Known rows:
kodun: [ 39  14  -8   4  35   0   6  -3 -15 -19   9   9 -10 -23  -6 -13   2   5
 -37 -23  14   8 -18  -4 -46  12]
groste: [-23  -4 -14  -3  15  27  13  21  -5   3  -3   2  -1  -4 -10 -25 -27 -20
  24   6  -6 -11  13 -12  17 -24]
trustem: [ 10   2  -8  -1   5  -2  -3   1  -3 -11   3  -7  -2  -2  -5 -15   6   6
 -14   2   0   2 -10   4 -15   8]
branilok: [-9 -1  6  2  1  5  5 -4  1  9 -3  6  3  5  3 15 -7 -7 10 -4 -6  0  9 -5
 19 -4]
stubos: [ 26  -8   0  20  -4  11  -6  -1  22   4 -12   3  14  12  12   5  -5 -19
  11  24  11 -14 -25 -12  -3   8]
dadrok: [ 10   2  -8  -1   5  -1  -3   0  -3 -11   3  -6  -3  -1  -4 -17   5   4
 -14   1  -2   0  -9   2 -14   9]
ribuk: [-17   7  17  -2  -6  11   0 -19   7  10  -7  15  -7  14   9  21  -1 -21
  16 -15 -36  -4  14  -3  39  -2]
sidil: [-23   0   4  -5  -9  22  -3   2  18  14   1  -3  -1  -7  -1  34  -7 -20
   5 -10   6  11  18   3  23  -5]
zizo: [-19  -1  14   3  -1   5   8  -6   2  20  -4  12   7   8   8  31 -13 -12
  25  -6  -7  -2  18  -7  37 -13]
vaplaplon: [-25 -40  21  -1  -7 -14  14   8  -8   1  16  19   2   9 -17  48  -1 -10
  27  13 -11 -17  21   9   9 -11]
bregrofo: [ 0  0  0  0  3  1  1 -2 -1  0  0  0  1  2  0  0  0  0 -1 -1 -2  1  0 -1
  1  1]
truroso: [  4 -37   0  -7  -2 -21   3  17 -13 -27  24   1  -7   0 -30   0  18   8
 -12  22  -4 -15  -7  21 -45   9]
fludrus: [  0   7   5  -4  -1   6  -7 -13   4  -8  -3   4 -12   8   1  -6   9 -11
  -7  -9 -29  -3  -2   2   7  10]
fistu: [-22 -37  19  -1  -6 -12  13   8  -9   1  16  17   2   8 -14  45   0  -9
  25  13 -11 -16  18  10   7 -10]
zeskufum: [-34  -5  -2   0  11  24  17  14  -2  18  -6  10   3   2  -2   3 -32 -26
  40   1 -10 -11  24 -14  42 -30]
gebe: [ 26  -8  -1  18  -4  10  -6  -1  22   3 -11   3  13  10  11   5  -5 -18
  13  22  11 -13 -24 -12  -3   7]
rigun: [ 15  11  -5  -6   2   3 -14 -11   2 -25   1  -5 -18   4  -5 -31  19  -2
 -27  -4 -28  -1 -17   8 -20  20]
graplus: [-17  18  35  -1 -11 -22  -7  16   0  18  -7  31  22  10  29  19  12   1
  31 -12   1  -5  28  -6  33 -28]
pluflo: [ 12  10 -11   0 -10  -3 -10  -1 -17  14  -2 -22   1  -9 -11  -6  -5  20
  13   2 -13   9  -5   3 -21   7]
planis: [ 22  23   7  -6  -2 -31 -21  24  -7 -22   2   8  10  -2  12 -46  34  25
 -21   2   8  -3  -9   6 -37  -2]
nidi: [-3  1  1  1  1  2  2 -2 -1  3  0  2  1  2  2  5 -2 -3  2 -1 -3  0  2 -2
  7 -1]

Facts:
basker ω ribrer; batu ω plafal; bazin ω muti; belel ω vigrafa; betru ω tradin
bizos ω retris; braklan ω bustes; branilok ω nedruk; branon ω ploskur; brarek ω groklon
bregrofo ω brunes; brelak ω fizekis; bresker ω plogra; brofu ω rigun; brubrur ω rulel
brukidru ω fludrus; brunes ω sketri; bustes ω brubrur; dadrok ω nutrul; debu ω bazin
deklur ω braklan; dogen ω tenur; dogre ω klunos; dreflik ω redrum; driplil ω trustem
dritrar ω sidil; drubok ω brarek; fadroso ω traki; febin ω mosken; figu ω ploto
fistu ω flalam; fizekis ω gredum; flalam ω brelak; flitruk ω gruzas; flobrar ω branon
fludrus ω flitruk; flumal ω kesti; fozu ω plalon; fubadim ω nidi; gitran ω vimoplur
gosku ω zufli; gozi ω zogra; graplus ω basker; gredum ω zodeves; greklifos ω bresker
groklon ω batu; groste ω zares; gufim ω rosal; kerum ω vafem; kesti ω brofu
kledrimu ω dadrok; klunos ω stebrefin; kogre ω skidum; kubon ω gikel; kufen ω soflo
lorus ω rekle; memik ω gruplosi; mesus ω flobrar; mifas ω pliplen; mosken ω bizos
muti ω zutru; nakle ω gosku; nedruk ω groste; nestu ω saladra; nibre ω dogen
nidi ω nestu; nimem ω kogre; nozos ω kerum; nutrul ω gitran; palan ω figu
plafal ω debu; plalon ω dustom; plesti ω nozos; plezin ω fistu; pliskobral ω safle
ploskur ω stadum; ploto ω brubin; plotrel ω dogre; pluflo ω betru; puplan ω bregrofo
redrum ω flotrel; rekle ω puva; remunul ω mifas; retris ω kodun; riban ω lorus
ribrer ω remunul; ribuk ω vaplaplon; rigun ω povak; rosal ω planis; rulel ω belel
safle ω boske; saladra ω truroso; sidil ω fubadim; sketri ω stubim; skidum ω vugrube
soflo ω pluflo; stadum ω sitru; stebrefin ω kledrimu; steplisam ω tasti; steskun ω pliskobral
stomo ω tofel; stubim ω driplil; tasti ω drubok; teklas ω vegra; tenur ω teklas
tradin ω sotregra; traki ω tabrogin; tredris ω fadroso; trigrik ω steplisam; trunuk ω deklur
truroso ω teplun; trustem ω febin; vafem ω gufim; vaplaplon ω gozi; vegra ω flumal
vigrafa ω mesus; vimoplur ω fozu; vovol ω riban; zares ω puplan; zeskufum ω brukidru
zizo ω ribuk; zodeves ω gurak; zogra ω branilok; zudum ω nakle; zufli ω kufen
zutru ω plotrel; basker τ kesti; batu τ fasti; bazin τ bemek; belel τ tredris
bemek τ zodeves; betru τ tobrek; bifla τ vafem; bizos τ tradin; boske τ soflo
braklan τ pugo; branilok τ klunos; branon τ ziridon; brarek τ koga; brelak τ grisis
bresker τ sitru; brofu τ mesus; brubin τ muti; brubrur τ sidil; brukidru τ memik
brunes τ drubok; dadrok τ bifla; deklur τ pluklis; delisko τ gufim; dogen τ zutru
dogre τ vigrafa; dreflik τ mosken; dritrar τ braklan; drubok τ rekle; dustom τ fubadim
fasti τ nubin; figu τ plafal; fistu τ gredum; fizekis τ puva; flalam τ gebe
flitruk τ rigun; flobrar τ dogre; flotrel τ delisko; fludrus τ redrum; flumal τ deklur
fozu τ belel; fubadim τ brubin; gebe τ saladra; gikel τ brukidru; gosku τ branon
gozi τ kledrimu; graplus τ riban; gredum τ tenur; greklifos τ zeskufum; grisis τ retris
groklon τ fludrus; groste τ dreflik; gruplosi τ nestu; gruplustam τ basker; gruzas τ brelak
gufim τ gikel; gupos τ boske; gurak τ gitran; kerum τ trunuk; kesti τ nutrul
kledri τ zares; kledrimu τ flobrar; klunos τ palan; koga τ fizekis; kogre τ flalam
kubon τ vovol; kufen τ plogra; libik τ gurak; lorus τ flitruk; memik τ zudum
mesus τ steplisam; mosken τ greklifos; muti τ fadroso; nakle τ brofu; nedruk τ rosal
nibre τ vimoplur; nidi τ zizo; nimem τ skidum; nozos τ figu; nubin τ trigrik
nutrul τ groste; palan τ kerum; plafal τ remunul; planis τ gosku; plesti τ kogre
plezin τ pluflo; pliplen τ trustem; pliskobral τ plesti; plogra τ safle; ploskur τ kodun
ploto τ nimem; plotrel τ zogra; pluflo τ vugrube; pluklis τ tofel; potu τ sketri
povak τ pliskobral; pugo τ graplus; puva τ potu; redrum τ dustom; rekle τ gupos
remunul τ dritrar; retris τ brarek; riban τ planis; ribrer τ ploto; ribuk τ bizos
rigun τ betru; rosal τ bazin; rulel τ gruplosi; safle τ rulel; sidil τ kledri
sketri τ steskun; skidum τ libik; soflo τ kubon; sonok τ debu; sotregra τ ribrer
stadum τ truroso; stebrefin τ vegra; steplisam τ fozu; steskun τ nozos; stubim τ sotregra
stubos τ povak; teklas τ teplun; tenur τ traki; teplun τ stubim; tobrek τ ribuk
tofel τ driplil; tredris τ stadum; trigrik τ sonok; truroso τ vaplaplon; trustem τ zufli
vaplaplon τ fistu; vegra τ brunes; vigrafa τ kufen; vimoplur τ stubos; vugrube τ stebrefin
zares τ gruzas; zeskufum τ rubran; ziridon τ bustes; zodeves τ bresker; zogra τ dadrok
zudum τ ploskur; zutru τ nedruk

Rows:
No name comes twice in this set of rows, the named rows included.
[-28  14  24  -8 -17   1 -11  17  16  19  -2  15  13  -3  17  32   6 -11
  17 -14   9   6  29   2  30 -21] | steskun
[ 16  14 -14  -1 -14  -4 -14  -2 -21  19  -1 -31   2 -13 -14 -11  -5  26
  18   4 -18  11  -7   4 -31  11] | rekle
[ -6   9   6  -8 -27   4 -17  14  26  -1   0   3 -11 -18   5   3  12  -4
  -6 -10  22   2   3   6  -9  -8] | potu
[ -9  11   0 -13 -14  12 -19  19  21  -4   5 -10  -1 -16  -1   3  14  -7
 -19  -8  15  13   8  13 -10   0] | fizekis
[ 15  -6   4  18   6  13  -4   3  16  11 -10   2  32  19  14  20  -8 -24
  16  22   2  -6  -9 -11  15   6] | flalam
[-17 -31  15  -1  -5 -11  11   7  -8   0  13  13   1   7 -14  36   0  -6
  19  10  -9 -14  15   9   5  -7] | tenur
[ -6   8  10  -3  -3   7  -3 -15   3  -2  -4   9 -10  10   4   4   6 -14
   3 -11 -31  -2   4   0  19   4] | fadroso
[ -4 -32   5  -4  -2 -14   6  12 -10 -15  19   4  -3   1 -21  13  10   2
  -1  16  -6 -13   0  15 -24   4] | mesus
[-11 -39  11  -4  -4 -17  10  12 -11 -12  19  10  -3   4 -22  25   8  -2
   8  17  -8 -17   8  15 -17  -1] | belel
[ 30  -3  -6  14   8   8 -10   6  12  -6  -5  -8  23  11   7  -8   3 -13
  -5  25   4  -4 -23  -3 -15  17] | saladra
[ 24   7   6  10  20   5  13 -14  -4   1   0  23 -17 -22   3  17 -14  -6
  -5 -30  18  -1  -8 -17 -14  -4] | delisko
[ -6  -1 -25  -5  18  22   7  24  -7 -14   1  -8  -6  -9 -16 -51 -16  -9
   0  11  -2  -9  -4  -4 -13 -10] | nutrul
[ -7  -2  -7  -6 -20  20  -9   1  27   0   1  -8 -20 -19  -7   9  -2 -12
 -10  -7  18   4  -3   4  -7   1] | kledri
[  1 -32   3  -4  -1 -16   5  14 -11 -20  19   2  -5   1 -23   6  13   4
  -6  18  -5 -13  -3  16 -32   6] | gredum
[-27 -37  21   0  -6 -11  15   8  -7   6  13  18   3   9 -13  51  -3 -11
  30  11 -11 -16  22   8  15 -12] | steplisam

The same nodes again, as new rows of numbers:
Known rows:
nibre: [ 16  17   5  10   0   2  -7  -7 -13  19 -23   3  -3   3   8  -4  16  -3
   9  -7   5 -13   7   7   5   1   9  -2  -2  -1   4  12   3]
betru: [ -1  14  -8 -14  10 -14 -15   3  -6  -1   7   1   4 -16  27 -10  -5  23
 -16   6  11   4 -24   2  -5  -8  -3   8  -9  -2  -9   3   4]
braklan: [ -4   6   2   0   2   3  -4   1  -3  -2  20  14   5   6   5  -9  12 -12
  17  -9  11   0   7   0   7  -5   5  -5  -4   5  13  12  26]
ploto: [-13 -24  -7 -33   4   0  -1   5  -8  -4  -2  10   6 -15  -1   7 -10   7
  -7 -12 -10  -7 -11  19  -1  -1  15   0  -1  -4  -1   0   8]
mifas: [-12  -3  -7  -7   5  -9   0   0  -5  -1  13  -6   1 -10   3   1  -6  14
 -17 -12   1   1  -6   3   8  -3  -3   6  -6  -2  -7  -1   8]
vovol: [ 28  -7  -1  20  -3   0 -10  -9  -9   2  11   2 -11  -6  -8 -12   9 -13
  19   6   2 -14  -4   1   2   0  -5  12  -3  -2  12  12   4]
gruplosi: [-15   4  -7  -1   9 -14   5   9 -10  -3   9  -3   3 -16 -13  -1 -25  19
 -28 -12  -7  11   7  -4  12  -3 -13  -2  -7  -2 -12  11   5]
vugrube: [ -7 -18 -15  -6   5 -12   2  -7  -9  -4  39 -16  -8 -15 -16   5  -8   7
 -16 -10   0   4 -11   0   0  -6 -19  13  -9  -8 -13  -4   1]
delisko: [  6   5  -7  15   1  -1   3  -7  -1  -1 -25   8  15  -6  -6  -4   0  19
  -4  -8   4  10 -14   9  14  -2   2  24   3   0   0  -2  14]
bemek: [  6   5  -5  -3  -1 -10 -17   0  -2   2   7  -6  -8  -1  17 -17  -6  10
  -9 -29 -19  -4   7   3   4  -2 -10  18   2   3  -2 -12  18]
dreflik: [ 14   6   9 -16   1  -4  -4  -9  -1   9   6  20 -15 -10  10 -14  17   3
  15  -6  -2 -12 -16  -2  22   8  -1  10  -7   8  14  18   7]
redrum: [-21  -3  -7  12   0  13 -14   1  -9  -5   9   1 -11   1   9  -3   2   7
 -22  -8   4  -7 -15   1  23  -3   8   6  -7   1  10   6 -10]
potu: [ -3  -3  -6 -20   4 -10  -3   5   1   2   2 -10  -8   7  -5  -6   9  -6
  -9  -1   7   7  -5   2   6   0   0   0  -5  -1   9   5  23]
tredris: [ 13  -4  11   5  -3  10  -3  -2  -1   3  -4  -4   1  -7  10 -23  -7  -9
   7  10  19 -14  10  -1   9   4   7  -1   8   4   4  -8   3]
kufen: [  6  10   1  16   6  -8  -1   9 -12   0  -9   8   1 -12 -12 -11 -19   7
  -9  -2  -8   3  14  -5  13   0  -7  -3  -4   1   2  23   5]
teklas: [  0 -16  -2 -17   2   2  -6   3  -8  -1  -8  12   2 -11   2  -1  -3   0
   3  -5  -6 -11  -7  15   1   1  15   1   0  -1   7   6   9]
branon: [-25   3  -6 -11   6  -3   3   1  -5  -6  37   5  10  -2   3   2  -1   6
  -5 -22   8   7   2   0   6  -8  -2  -1  -6   2  -4   1  19]
grisis: [  5  -6  -7 -17   4 -15  -5   5   2   5 -13 -19 -16   4  -4  -7   8  -3
 -16   6   4   5  -9   4   8   3  -1   2  -5  -4  10   5  20]
brelak: [  8 -10  -6  -9   3 -14  -5   5   1   6 -11 -19 -16   2   2  -7  10  -4
 -12   8   5   3  -6   7  10   5  -1  -2  -7  -5  11   7  19]
fizekis: [ -2 -10  -8 -16   4 -12  -2   6   0   3   1 -17 -11   3   0  -5   8  -4
 -13   2   6   9  -4   6   9   1  -3  -5  -8  -4   7   5  23]
povak: [-20  12  -8 -16   8  -8   4  -5 -14  17   0 -16   1  -3   2  15   1  19
 -26 -26   4   3   1   8   2  -4  -3  -4  -8  -6 -24  -3   0]

Rows:
No name comes twice in this set of rows, the named rows included.
[-19 -12 -13 -28   8 -16   3   7   0   0  16 -22  -8  -1  -2   3   1   5
 -26  -6   6  16  -7   5   9  -2  -8  -5 -11  -5  -3   0  22] | puva
[ -7 -17  -4 -30   3   1  -4   4  -7  -4  -9  12   4 -11  -7   2  -7   4
  -4 -10  -9 -10 -12  15  -2  -1  16   4   2  -1   3   3   8] | libik
[-15  -2  -2 -38   7 -14   6  -6  -1   4  31   4 -10 -17   5   0   2  21
 -15 -20  -4   2 -22  -2  21   4 -12  11 -13   4  -8   4   5] | mosken
[ 10   3  -4   4  -2 -10 -18   0  -3   4   9  -5 -10  -3  24 -18  -4   8
  -4 -27 -18  -6  12   5   7  -1 -10  14   1   2   0 -10  19] | bazin
[  1  -1 -10  17   2  -2   7  -6  -1  -2 -18   4  18 -10  -1   0  -2  23
  -9  -9   5  15 -12  12  16  -2  -1  21   0  -2  -4  -4  15] | gufim
[-18  -2  -6  13  -1  13 -14   1  -9  -5   8   2 -11   1   9  -5   3   5
 -18  -7   3  -8 -13   1  22  -3   8   5  -6   1  11   7  -8] | muti
[  6  -5   6   2  -1   5  -2  -2  -2   2   2  -5   0  -8   8 -17  -8  -3
   0   4  15 -10   6   0   9   2   4   0   5   2   1  -7   4] | tenur
[  7 -16 -11   4   2  -7  -2  -8 -10  -2  31 -10 -11 -12 -15  -1  -3  -1
  -3  -4   2  -2 -10   0   0  -4 -15  13  -8  -7  -5   3   2] | stebrefin
[ -8   0   0 -31   6 -12   4  -6  -1   5  23   6 -11 -15   6  -3   4  17
  -9 -17  -3  -1 -19  -1  21   4  -9  10 -11   4  -3   7   5] | kesti
[-11  -3 -15  10   5  -5  12  -6  -1  -4 -11  -1  20 -13  -3   6  -8  31
 -20 -15   5  22 -15  12  16  -4  -5  22  -2  -4 -12 -10  14] | gikel
[ 10  21  -4 -12   8 -11 -19   2  -5   0  -4   7   2 -11  22 -16  -1  16
  -8  10  11  -1 -26  -1  -7  -7   1  13  -5   0  -2   6   5] | tobrek

The same nodes again, as new rows of numbers:
Known rows:
fistu: [  9   8   9 -15  -8   7 -13  -6   8  16   1 -11  21  -2   6   6   3  -8
  16 -12 -10  10 -16  11  -7  -7 -20  -6 -18  -2 -26]
vaplaplon: [  8   8  11 -17 -10   8 -13  -4   9  17   1 -10  20  -1   7   6   4 -11
  17 -12 -10  10 -16  10  -7  -9 -21  -6 -18  -1 -28]
ribuk: [  3  11   8 -12   7   6 -12  -3  36  24   3 -12  25  -5  19   7  -8  26
   6  -9  -4   8   2  12 -14  -4 -39  -9 -16 -17 -26]
bizos: [  3  17   1  -4  11   1 -12 -33  11  14   8  -7  34 -20  -1   0 -22  41
   9  -2  -1  10   3  11 -19   5  -6 -18 -12 -16  -4]
tobrek: [  3  15   4  -8   9   4 -12 -19  24  25   6  -9  29 -12   9   4 -17  36
   7  -5   1   9   4  14 -18  -2 -20 -14 -13 -16 -15]
retris: [ 21   9   3   3   6  -1 -12  -6  10  -1   8   1  21 -20 -16   5 -28   0
  12   0 -15  12  -5  15 -13   5   7 -15  -8 -11  -1]
tradin: [  3  17   1  -3  11   1 -11 -33  10  14   8  -7  34 -19  -2   0 -21  39
   9  -2  -1  11   3  11 -18   5  -6 -18 -12 -16  -4]
sotregra: [ -1  10   7   1  -4  -4 -13 -30 -14   5   6   7  33 -16  -5   6 -32  12
  16   4  -4   8   5   0  -9   3   2 -19 -15 -20   1]
ziridon: [  9  13   9  -1   9  -2  -8 -24  -7  22  -6  -6  23   0   3  10 -13   4
  11  -3 -10  10   2  12  -8  -5  -6  -8 -15 -10 -17]
ploto: [ -2   7  10  -3  -6  -3 -13 -18  -6   8   3   6  30  -9   3  10 -27   5
  16   2  -5   7   5  -1  -6  -1 -12 -16 -17 -21  -8]
steplisam: [  9   7  10 -16  -8   7 -13  -1  11  16   0 -11  19  -1   9   8   4 -10
  16 -13 -10  10 -15  10  -7  -9 -24  -5 -18  -3 -29]
bazin: [  0   9  -4  -6  -2 -14  -8  -7  -8  14   4  -8  19  -2  -7   7 -16  -7
   9  -8  -4   1  -5  19  -1   2 -32 -16 -10  -8 -17]
bemek: [  2  11  -5  -6  -2 -13  -9 -11 -10  19   6  -7  19  -3 -10   8 -19  -6
   9  -6  -1   1  -4  22  -3   0 -25 -17  -9  -8 -15]
traki: [  8  12   5  -8  -4   3 -12 -24  -4  10   4  -7  27 -10  -6   3  -8   4
  16  -7  -8  11 -11  10 -10  -1  -1 -13 -16  -5 -12]
tenur: [  9   9   8 -12  -7   5 -12  -7   7  15   2  -9  21  -3   5   7   0  -6
  15 -10 -10  10 -13  11  -7  -6 -18  -8 -17  -5 -23]
tabrogin: [ 10  14   0   3   3  -4 -11 -34 -10   4   6  -5  30 -14 -11   5 -22  15
  12   0  -8  11  -1  10 -12   6   7 -16 -12 -14  -2]
pluklis: [ 11  10   4  -2  -1  -4 -11 -12   4  17   2  -9  22  -4  -1  12 -15   6
  11  -4  -5  10  -1  11 -10  -1  -9 -10 -14 -15 -15]
zares: [ 19   4   6  -2   1   0 -13  11  24   5   5  -5  16 -10  -2  11 -19  -9
  11  -5 -14  11  -6  13 -10   0 -16  -8 -10 -13 -14]
kledri: [ 19   6   4  -1   0   0 -13   7  19  10   6  -4  17 -10  -5  12 -21  -4
  11  -4 -11  11  -4  14 -12  -2  -9 -10 -10 -13 -13]
stubos: [ 19   7  -2  13   2   1  -7 -20  -4   2  14  -5  24  -5   5  17  -8   5
  10  -9  -4   9  -1  14 -17 -13 -11 -14 -16 -15 -15]
pliskobral: [ 19   6  -1  14   2   1  -6 -16  -1  -4  13  -7  25  -3  11  17  -2   3
   9 -12  -8   9  -2  12 -15 -13 -21 -13 -17 -15 -18]

Rows:
No name comes twice in this set of rows, the named rows included.
[  8   7  11 -17 -10   9 -13   1  12  17   0 -11  20   0   9   7   7 -12
  17 -14 -11  10 -17  11  -6 -10 -24  -4 -19   0 -30] | tredris
[ 10   9  17  -5  12   1  -5  -8   6  22 -14  -8  18   8  16  12  -3  -9
   9  -7 -19   8   1  12  -1  -9 -26  -2 -17  -7 -31] | graplus
[  9  13   4  -7  -4   3 -12 -26  -7   8   5  -6  28 -13  -9   2  -9   5
  16  -5  -7  12 -11  10 -11   0   4 -14 -15  -5  -9] | brofu
[  5  13   4  -7   7   2 -12 -17  19  17   5  -9  29 -11   6   5 -15  29
   9  -5  -4  10   1  11 -15   1 -20 -13 -14 -16 -14] | lorus
[ -1   2  16  -9  -9   0 -13   5  12  16  -1   2  22   4  20  16 -16  -8
  14  -4  -8   5   3   0  -2  -9 -38  -8 -19 -21 -25] | nimem
[ 17   6  14  -4  11   3  -8   2  14  14  -7  -3  15  -1   9  11 -11 -14
  10  -5 -21   9  -3  15  -3  -7 -20  -5 -14  -8 -24] | nozos
[  4   7   1  -8  -2  -8 -10   2   4  16   1 -10  17   3   3  11  -9 -10
   9 -10  -8   3  -5  18  -1  -2 -38 -10 -13 -10 -25] | dogen
[  1   9   7   0  -4  -4 -13 -25 -10   6   4   4  31 -12  -2   8 -26   9
  15   2  -6   8   4   2  -8   1  -4 -16 -15 -19  -4] | gitran
[ 22   6   7  -1   5   3 -12   8  20  10   4  -1  15 -11  -4  10 -22  -9
  11  -3 -15  10  -4  17 -11  -3  -7 -10  -9 -10 -13] | koga
[ 15   7  11  -2  -4 -12 -10  15  24  17 -11 -21  15   8   8  18  -5  -8
  14 -13  -5  13   1  -2  -9   0 -28   2 -15 -18 -24] | trigrik
[  9   7   9 -11  -6   5 -12  -4  11  15   1 -10  20  -1   7   9   0  -6
  14 -11 -11   9 -11  11  -6  -6 -23  -5 -17  -6 -26] | nakle

